In the rows, zero is written as 128.
Here are made-up nodes, facts about them, and rows of numbers that follow some of those facts. Name the node behind each unnamed row.

Named rows:
[168 167 131 112 147 102 114  88  66 124  90 111 170 157 144 138 161 141
 128 129  92 137 115 102 158 128 164  93 108 141 131 144 119 140 155 166
  89 104 110 120  88 128 162 123  87] : drubo
[158 167 133 112 164 110 119  89  67 124  72 157 145 162 144 131 132 141
 118 128  90 147 114  98 133 125 144  96 107 126 132 144 126 148 155 180
  89 102 108 119  87 128 165 132  87] : rulil
[154 167 131 113 173 104 111 108  75 179  64 114 145 118 161 152 101 141
 117 146  90 116  96  96 117 163 138 102 132 111 132 154 111 112 153 145
  92 130 121 118  92 125 148 100  90] : ludrir
[155 167 140 115 169 101 113  95  95 182  51 111 146 132 143 170 120 143
 112 131 104 116  97  98 120 160 139  93 113 112 131 144 109 111 161 146
  97 113 137 119 102 125 148 100 110] : kogar
[154 167 133 120 149 104 112 109  68 127  69 106 180 220 176 133 123 141
 115 132  89 160 107 149 156 126 141  94 107 112 131 149 110 156 150 148
  90 134 110 121  85 128 177 165  87] : leranu
[176 166 131 114 156 102 111  95 104 186 110 111 145 122 144 138 100 141
 115 159  95 115  98  99 116 126 142  94 133 114 132 188 113 113 149 146
  89 108 112 129  85 128 149  99  91] : komi
[153 168 133 121 181 105 112 113  73 201  68 119 144 118 162 154  99 141
 113 154  90 116  95  96 118 165 139 109 157 111 131 149 110 112 159 145
 114 115 127 119  85 125 148 100  91] : branas
[154 174 132 114 150 123 111  91  66 127  75 131 157 170 144 132 121 148
 125 137  88 144 128 105 118 126 144 102 111 140 131 147 130 135 150 190
  92 103 108 118  85 134 154 135  92] : vogro
[156 172 147 113 147 100 111  89 113 149  51 105 144 137 144 180 127 173
 119 142  95 117  94  98 117 141 138  93 152 127 132 144 109 111 151 144
 135 110 136 119 115 126 149 100 137] : revasuk
[155 167 154 113 149 105 111  92  65 147  90 105 149 119 152 166  98 142
 112 170  99 117 100  97 115 165 143 122 159 117 151 147 112 115 150 145
 107 103 107 141 121 125 149 100 105] : lasku
[153 168 141 112 162 103 112 105  73 164  53 109 143 118 153 138  99 155
 134 161  90 116  96  96 115 150 138 104 150 111 134 155 111 114 151 144
 101 124 122 120  98 125 149 101  89] : saplu
[155 170 141 114 170 116 123  92  69 127 122 164 187 194 146 134 105 146
 134 157 101 127 110  97 115 127 238 102 108 110 161 165 165 113 153 157
  88 104 109 121  90 145 147 153  90] : paguklek
[154 169 132 113 154 113 115  90  66 126  78 139 153 166 144 132 126 141
 121 131  89 142 122 102 125 125 146  99 107 134 132 145 128 137 150 184
  89 103 108 118  86 131 158 132  88] : fosus
[155 167 172 113 148 105 112  97  75 162  57 105 175 119 144 137  99 154
 121 173 112 116  95  96 115 129 138  98 165 114 135 167 110 115 152 145
 122 105 130 133 106 125 151 100  90] : zalom
[153 170 132 112 151 125 112  88  67 125  51 126 147 167 153 132 134 141
 117 129  90 131 152 116 141 126 140 129 107 174 131 146 115 136 169 222
  98 103 109 120  84 125 151 112  87] : figupi
[155 172 138 115 198 113 126  92  68 126 109 180 158 201 146 136 121 180
 187 171  89 142 101  95 114 125 251  95 107 112 142 193 214 125 153 148
  89 108 115 122  85 154 147 162  90] : gezen
[155 167 157 113 155 105 111 107  82 173  50 108 148 119 145 135  99 151
 127 160 101 115  94  95 117 136 139  97 132 112 133 168 110 127 160 144
  95 115 132 122 103 125 150 100  86] : skugatres

Facts:
kezor romuk [duklal,deplidrir]
ludrir romuk [dano,suplom]
plogrur romuk [vofus,nonus,pakle,vupun]
bopes romuk [bruror,plagrar,traklobim]
nesten romuk [paketi]
leranu romuk [klepe,dorok]
sekimun romuk [vogro,trarus]
fegi romuk [gragun,lustik,sivo]
brinodros romuk [voge,dredu,skuvu,sterofar]
gava romuk [nute,dradre,lustik,bustem,vupun]
bufol romuk [dobi,nonus,vastiva,gezen,ranul,drestum]
rulil romuk [butil]
branas romuk [plafun,skofum]
lesan romuk [paguklek,klagrar]
kogar romuk [fosko,delir]
lopi romuk [gragun,vulur]
bitar romuk [bruror,vuzo,flatul]
drada romuk [vedal,dredu,drestum]
kleske romuk [gratrum,lupel,revasuk]
zubam romuk [vedal,fiflam,delir]
trastek romuk [lezeklan,butil]
sege romuk [nidri,ranul]
raflos romuk [zadu,drosi,kasavo]
droplegir romuk [poste,mikitrir,ranul]
klusta romuk [lezeklan,dredu,tonuros]
skebrakem romuk [kabrum,mikitrir,dano,ridil]
skeman romuk [vupun]
dreklugon romuk [zadu,dradre,drefu,zapa]
zagrus romuk [flabras]
drubral romuk [fosko,dibras,fegil,vogro]
stokir romuk [dredu,greban,dogufli]
sira romuk [klagrar,ratom,flabras]
skoste romuk [revor,plazuske,mikitrir]
brepen romuk [lasku]
devem romuk [budi,vupun]
trebal romuk [dredu]
vapli romuk [dibras,revor,trarus,drosi]
skeflok romuk [klebrer]
tredur romuk [voge]
kletruges romuk [dobi,buduto,zapa]
drubo romuk [bitriga]
gevuk romuk [lupel,sigrem]
drezol romuk [poste]
klaplal romuk [vofus,flibril,paketi]
grutar romuk [tonuros,ridil]
fezuflas romuk [gobrek,nute,paketi,sterofar]
drabil romuk [dafeklin]
paplur romuk [megran]
keku romuk [bresir,dibras,flonel,lustik]
sezo romuk [butres,bobron,vuzo,dafeklin,metrur,dredu,guklun]
morok romuk [buduto,metrur,skuvu]
zizos romuk [griza]
sodem romuk [drestum]
pastal romuk [revor,traklobim,dradre,flonel,drosi]
mustak romuk [flestel,dafeklin,dropezek]
tadri romuk [drestum]
vadral romuk [bresir]
briski romuk [zadu,basken,mukel]
pelabrar romuk [flonel]
gruklu romuk [vekol,zalom,rudraflar]
komi romuk [pakle,reku,kasavo,vupun]
[kezor,ludrir,sekimun,guklun,sterofar,gava,nute,bufol,lesan,lopi,stefuve,vulur,dorok,trastek,raflos,gruskal,deplidrir,skufas,dreklugon,stokir,vuze,ridil,vapli,skofum,drefu,bitom,paketi,keku,plafun,drestum,bromizus,sodem,klebrer,feloti,zalom,vupun] subrelun b
[plogrur,traklobim,branas,dradre,kogar,greban,fiflam,zubam,bustem,skebrakem,ranul,revasuk,suplom,mikitrir,gragun,vuzo,budi,skeflok,pesus,fluflu,kletruges,kasavo,nonus,klaplal,lasku,bresir,paplur,reku,ratom,momar,belok,bruror,vadral,vastiva,gruklu,komi] subrelun a
[lezeklan,flatul,draflik,fliklum,tonuros,flabras,metrur,sivo,bitar,drada,buduto,klagrar,dredu,flestel,skugatres,duklal,zagrus,vibrun,flibril,nidrulel,sira,skoste,devem,lustik,trebal,kabrum,plagrar,lupel,gevuk,drezol,teson,kulur,saplu,drabil,voge,sezo,plazuske,zizos,zadu,tadri,briski] subrelun c
[kezor,sekimun,kasavo] sibrel plafle
[viplurum,gezen] sibrel paguklek
[ludrir] sibrel rudraflar
[plogrur,fegi,zagrus,revor,gruklu] sibrel kleske
[bopes,flestel,skofum] sibrel mustak
[flonel,sivo,flibril,budi,gratrum] sibrel greston
[nesten,butil,klagrar,skugatres] sibrel dafeklin
[leranu,draflik,basken,drubral,zapa,pelabrar] sibrel gobrek
[skuvu,buduto,plagrar] sibrel bobron
[lezeklan,metrur,zubam,mikitrir,kabrum] sibrel leranu
[griza,deplidrir,poste,dobi] sibrel dogufli
[brinodros,rulil] sibrel morok
[vedal,klaplal,butres,belok,zalom] sibrel pakle
[flatul] sibrel zapa
[guklun,skufas,vupun] sibrel griza
[fliklum,dano,vofus,bromizus] sibrel figupi
[sterofar,traklobim,kulur] sibrel drubo
[tonuros,vulur,ratom] sibrel dano
[sigrem,delir,stefuve,dredu,plafle] sibrel trarus
[gava,ranul,dreklugon,drefu] sibrel segim
[nute,dorok,droplegir,vuze,voge] sibrel fosko
[bufol,duklal] sibrel dobi
[flabras,bitom,feloti] sibrel drubral
[branas,revasuk,pesus] sibrel fegi
[vekol] sibrel fegil
[lesan,zadu] sibrel nidri
[dradre,rudraflar] sibrel grutar
[vogro,dropezek] sibrel mukel
[kogar,segim] sibrel klusta
[lopi,nidrulel] sibrel klepe
[bitar,paplur] sibrel tredur
[greban,lustik,komi] sibrel delir
[bitriga,lupel,kletruges] sibrel flagak
[drada,sira,momar,sezo,briski] sibrel gezen
[fiflam,gruskal] sibrel skeman
[trastek,skebrakem,vuzo,drezol] sibrel vofus
[sege] sibrel pastal
[raflos,reku] sibrel sigrem
[bustem,sodem,vadral,vastiva] sibrel viplurum
[megran,devem,fezuflas] sibrel fosus
[suplom] sibrel poste
[vibrun,teson,lasku,tadri] sibrel gratrum
[stokir] sibrel pelabrar
[ridil] sibrel brinodros
[skoste] sibrel drosi
[gragun,bruror] sibrel fezuflas
[brepen,drabil,nidri] sibrel dibras
[trebal] sibrel bopes
[vapli,fluflu] sibrel basken
[skeflok,keku] sibrel revor
[tredur,drosi] sibrel makin
[drubo] sibrel rufol
[gevuk] sibrel bitriga
[nonus,saplu] sibrel vedal
[bresir] sibrel butres
[paketi] sibrel droplegir
[plafun] sibrel sege
[drestum] sibrel flonel
[plazuske] sibrel butil
[zizos] sibrel dropezek
[klebrer] sibrel vogro

Rows to name:
No name comes twice in this set of rows, the named rows included.
[193 169 154 113 153 101 111 114 132 250 167 106 160 119 145 148 100 141
 112 209 108 114  97  96 137 125 142  94 115 112 132 238 114 115 166 146
  90 105 113 173  86 125 161  98  88] -> kezor
[157 168 172 126 148 100 112 116  67 124  56 105 193 150 157 132 102 142
 115 134 164 115  95  99 115 126 139  98 154 112 145 178 111 114 149 148
  89 127 116 128 140 125 151  98  87] -> flabras
[154 168 134 115 200 107 131  91  68 124 108 183 155 194 146 136 127 158
 173 157  87 141 100  96 119 127 243  94 108 112 142 181 202 127 152 148
  88 106 111 122  85 147 148 157  87] -> viplurum

The same nodes again, as new rows of numbers:
Known rows:
[133 204 144 110 121 139 163 141  58 123 152 141 123 127 138 179 126 119
 164 142 152 127 122 170 111 121 129 152 166 150 141] : deplidrir
[132 167 138 113 107 134 167 123  77 117 166 145 120 135 124 180 126 120
 160 133 147 117 116 193  85 114 145 170 167 140 133] : paketi
[129 197 147  97 125 134 180 128  66 133 166 149 109 143 150 185 118 126
 159 152 114 119 128 181 102 110 125 139 175 128 130] : skoste
[135 207 159 108 112 119 180 120  69 124 174 147 114 140 133 192 122 123
 171 147 143 113 123 174  91 115 131 163 167 138 131] : traklobim
[131 140 190  92 141 107 158 116 100 156 148 168  83 114 162 149 140 117
 177 103 189 127 138 173 120 100 100 141 180 115 102] : drubral
[127 206 162 103 116 148 175 128  87 144 140 134 132 151 160 188 123 123
 167 156 131 112 122 189  58  92 149 187 160 140 123] : vibrun
[130 206 153 105 113 140 170 123  86 137 157 138 125 147 149 182 126 123
 175 151 137 111 120 188  62 101 151 187 160 138 124] : sivo
[141 148 181 106 122 136 173 118 110 151 160 165 121  93 168 204 130 115
 155 113 154 125 125 169  93 109 137 138 158 135 119] : rudraflar
[133 196 151 110 109 129 178 129  73 119 157 138 118 130 135 183 125 121
 153 142 141 124 121 180  90 110 135 160 168 139 134] : zalom
[139 130 188 105 117 150 171 122  99 133 160 166 122  96 172 198 135 110
 168 111 160 118 133 158  88 117 141 148 166 131 118] : vedal
[132 179 174  97 114 139 186 126  57 132 160 140  98 144 137 181 115 127
 150 145 136 119 123 175 107 106 125 158 169 137 131] : bitar
[134 170 142 115 108 142 174 129  78 101 153 147 117 130 132 210 126 121
 179 142 131 116 123 185  89 112 133 166 176 137 136] : nonus
[134 175 146 114 105 128 165 139  75 113 180 143 134 131  98 188 114 132
 170 140 144 107 111 179 102 102 145 154 157 118 129] : bustem
[133 169 172 112  98 140 189 122  60 148 165 143 125 130 151 145 131 130
 139 161 100 126 115 204 115 125 123 170 187 128 129] : trastek
[133 192 152 109 110 128 177 126  73 123 158 140 117 131 137 184 125 122
 153 140 137 123 121 181  90 110 133 159 169 137 134] : klebrer
[138 126 199  91 125 151 180 119  92 161 157 166 102 104 171 198 122 120
 149 118 152 126 126 165 114 106 127 139 160 134 117] : mustak
[140 142 182  99 125 145 173 117 107 153 161 166 113  97 170 199 129 116
 158 114 150 126 126 168 100 109 133 136 161 133 117] : fosus

Name these rows:
No name comes twice in this set of rows, the named rows included.
[144 112 182 119 108 142 164 153 106 125 166 169 157  83 125 232 117 129
 171 121 156 111 124 153 111  93 144 118 149  98 117] -> gezen
[138 142 181  73 129 159 183  82 127 114 199 165  67 105 147 194 116 109
 140 108 145 135 124 166  82 108 137 116 170 129 120] -> fegi
[138 118 174  96 128 152 166 115 108 158 162 170 106 101 162 194 129 118
 157 111 146 123 118 180 107 109 138 139 158 133 117] -> nesten
[139 167 181 106 125 128 168 114 110 147 182 170 117 100 170 194 134 113
 181 112 157 114 127 157  91 118 141 148 162 130 113] -> dibras
[137 148 188  88 137 144 174 114 105 167 177 172  90 110 175 199 122 121
 178 122 137 118 122 163 118 108 122 133 161 127 111] -> pastal
[129 189 161  95 117 144 176 135  63 120 163 134 100 132 147 162 128 120
 165 143 129 121 121 168  93 109 130 162 179 126 128] -> kogar
[139 139 173 104 133 162 151 138  78 151 147 176 129  94 173 189 131 111
 174 112 181 125 132 154 125 132 132 134 155 150 130] -> dogufli
[133 165 120 113 103  96 190 135  59 126 169 142  84 135 146 221 129 122
 172 120 110 103 115 177  93 106 139 164 166 141 130] -> kasavo
[134 195 153 110 112 128 180 124  74 118 166 144 109 140 128 204 120 125
 178 145 135 115 121 176  94 112 128 161 171 140 135] -> drefu
[138 106 145 100 115 100 192 134  82 167 161 162  79  95 196 231 136 115
 144  85 117 110 121 162 100 102 145 140 154 137 115] -> plafle

The same nodes again, as new rows of numbers:
Named rows:
[143 108  83 106 163 116 186 116 130 141 144 150 135 144 175 112 111 122
 156 153 168 149 108  85 181  86 117 145 110 154 109] : stokir
[105 134 147 108 192 111 155 100 155 148 138  65 138  79 155 154  95 167
 146 189 147 135 121 106 108 130 128 110 134 177 117] : pelabrar
[142 141 126  94  88 149 135 119 137 102 103 135 127 130 133 103 146 117
 133 102 134 141  99 127 136 145 131 172 119 162 115] : drabil
[136 195 119 154 147  79 139 130 106 108  90  76 122 124  92 100  95 157
  92 150  96 102 138  76 151 137 148 133 204 134 155] : skeman
[106 132 134 142 141  98 122 140 153 117 125  97 134 104 113 123 134 146
 117 145 114 143 169 136 120 140 128 112 133 121 137] : vekol
[ 96  82 110 121 117 156 116 141 100  99 121 184 116 150  88 130 159 141
 136 122 122 148  81  93 101 127 105 104 153 121  91] : vibrun
[108 137 135 134 134 102 123 138 157 109 121  97 135 102 115 120 140 145
 118 140 112 151 169 136 121 146 126 117 131 125 134] : dropezek
[142 125 124 135 109 143 118 124 131 127 131 137 122 136 128 131 123 122
 130 103 146 115  93 119 143 120 138 126 120 132 127] : ludrir
[122 124 131 155 107  93 103 142 169 111 131  75 131  91 108 132 112 153
 116 131 142 125 130 115 141 125 145  97 130 121 153] : sege
[194  67 141 170 108 141 118 131 135 122 144 137 112 130 109 164 106 163
  87  87 155 100 101 106 148 109 147 189  94 127 158] : drezol
[124 149 123 132 123 170 123 119 108 190 135 147 104 152 112 114 135 105
 141 102 157 152 129 147 172 184 143 125 123 106 133] : pesus
[154 185 115 105  25 134 144 106 132  83 146 128 120 154 141 128 138 117
 125 141 156  97 108 164  96 144 138 167 111 147  79] : sira
[108 134 133 142 142 101 124 139 151 120 126 101 135 108 114 126 137 144
 119 143 114 141 168 135 122 139 126 110 133 119 135] : flagak
[132 112 125 130 156 150 157  95 105 138 147 145 112 127 170 100 106 123
 131 142 137 136 108 116 113 131 127 121  96 144 109] : flatul
[134 121 127 132 125 152 127 127 111 134 134 156 118 143 132 129 137 114
 135 110 122 130 121 133 125 129 129 130 122 119 124] : kulur
[134 121 128 133 127 149 126 125 113 134 131 156 119 143 134 127 136 114
 132 114 126 130 121 136 127 130 129 132 120 119 124] : skofum
[133 107 117 128 166 149 169  86 109 136 151 146 116 126 181  91 100 125
 133 152 143 141 102 106 114 127 128 123  87 155 100] : metrur

Rows to name:
No name comes twice in this set of rows, the named rows included.
[158 177 118 145 131 125 141 115  75 123  97 134 109 155 113 104 102 124
 110 120 108  93  96  81 151 125 146 149 181 135 136] -> devem
[110 143 133 120 120 107 130 133 166  91 107  96 137  99 118 101 150 147
 116 137 110 164 162 139 124 158 126 138 126 143 128] -> dafeklin
[112 106 110 131 125 149 122 132  93 105 119 174 113 155  99 121 146 134
 132 123 114 138  91  95 111 127 115 115 156 116 101] -> budi
[161  77 152 171 147 104 125 149 157 113 136 102 125 105  95 161 123 186
  67 132 120 128 182 127 122 133 132 181 109 124 163] -> dano
[112 141 137 122 133 102 120 137 165 121 119  84 139  99 110 143 131 151
 128 142 130 135 145 126 130 138 132 120 144 141 140] -> bopes
[145 118 131 153 118 143 105 119 142 139 143 130 121 126 126 166 114 133
 151 100 153 106  76 115 148 107 146 118 127 122 129] -> skoste
[111 138 132 137 128 103 124 135 165 105 120  95 133 100 115 113 143 148
 115 133 116 151 160 132 128 148 127 122 126 128 133] -> butil
[111 139 125 118 127  95 131 141 170 112 118  88 146 102 111 127 135 147
 118 140 133 139 155 122 142 132 123 127 138 141 135] -> morok
[133 122 143 110 177 160 148  89 124 166 149 122 120 116 170 171  93 144
 170 149 157 115  69 108 113 115 135 130 126 174 105] -> vapli
[135 102 120 140 165 148 161  83 109 139 158 142 109 127 182  95  94 126
 131 145 143 136  97 105 116 127 132 111  87 148 108] -> kabrum
[122 175 120 144  90  85 136 128 154  92 153  96 130 126 124 140 139 149
 118 175 127 116 177 162  96 142 130 120 130 114  98] -> paguklek

